Below is a small trained network, with its code and all its weights. Each question gives an input and a class and asks what happens when units are switched off, that is, made to give their printed mean instead of their output.

import numpy as np


def w(rows, s, z=0):
    codes = np.array(rows[::2]) - 128.0
    scale = np.full(codes.shape[1], s)
    scale[-1] = z or s
    return codes * scale


def f(y):
    return np.maximum(y, 0)


def log_softmax(a):
    a = a - a.max(-1, keepdims=True)
    return a - np.log(np.exp(a).sum(-1, keepdims=True))


def net(x, mask):
    res = np.array(x, float).reshape(1, 4) / 4 @ E
    y = f(res @ A[0][:, :-1].T + A[0][:, -1])
    res = res + np.where(mask, y, B[0][:, -1]) @ B[0][:, :-1]
    return log_softmax(res[-1] @ U[:, :-1].T + U[:, -1])


A, B = {}, {}
E = w([
[65,81,41],'x0',
[20,180,214],'x1',
[185,161,143],'x2',
[121,254,69],'x3',
],0.0092)
A[0] = w([
[137,255,16,155],'n0',
[27,141,133,234],'n1',
[130,37,45,253],'n2',
[190,229,70,178],'n3',
[84,196,134,197],'n4',
[145,5,141,190],'n5',
],0.009,0.0043)
B[0] = w([
[65,202,2,254],'n0',
[15,27,201,220],'n1',
[224,24,51,236],'n2',
[124,235,45,241],'n3',
[50,141,131,203],'n4',
[254,99,153,222],'n5',
],0.0075,0.0087)
U = w([
[244,76,46,5],'0',
[133,32,146,194],'1',
[144,152,143,2],'2',
[199,152,149,232],'3',
[6,139,200,106],'4',
[131,216,34,80],'5',
[196,157,254,134],'6',
],0.0075,0.0061)

Each question gives the input, the list of numbers given to net, and the class t.
The units are the neurons (one row each of A and B). Each row of codes is followed by its name. A weight is (code - 128) times the scale printed after its matrix; where a second scale follows, it is the last column's (A, B and U).
mask holds one flag per neuron, in row order. A switched-off neuron (its flag False) gives its mean, the last column of its row in B, instead of its output. The means were averaged over made-up inputs and are rounded, as every weight is.
A unit's drop is (log p(t) with every unit on - log p(t) with that unit switched off) / (log p(t) with every unit on - log p(t) with every unit switched off).
The circuit of an input: a set's keep is (log p(t) with only the set's units on - log p(t) with every unit switched off) / (log p(t) with every unit on - log p(t) with every unit switched off). Starting from all 6 units, units are removed one at a time, each time the one whose removal leaves the highest keep (on an exact tie, the one counted first), for as long as the keep stays at least 0.8.
units of the circuit, in order: the units of the circuit, biggest drop first
unit that matters most: the unit with the biggest drop
k most important neurons: the k neurons with the biggest drops, biggest first
drop when u is switched off: that unit's drop, to one decimal
input [-3,-6,3,2], class 5: units of the circuit, in order	(n3 n5)
input [5,6,6,3], class 4: units of the circuit, in order	(n1 n2)
input [-4,8,8,0], class 4: 4 most important neurons	(n5 n4 n2 n1)
input [-5,-2,-7,1], class 6: 2 most important neurons	(n0 n2)
input [4,-3,-3,-7], class 0: 3 most important neurons	(n2 n5 n1)
input [-5,-4,-8,-7], class 0: unit that matters most	n5
input [-7,-2,-5,-4], class 6: 4 most important neurons	(n0 n2 n3 n5)
input [-3,0,0,-2], class 6: 3 most important neurons	(n0 n2 n3)
input [1,7,-5,8], class 4: drop when n1 is switched off	0.8
input [4,-3,-7,-4], class 0: drop when n5 is switched off	0.3
input [6,5,-6,7], class 4: drop when n1 is switched off	0.8
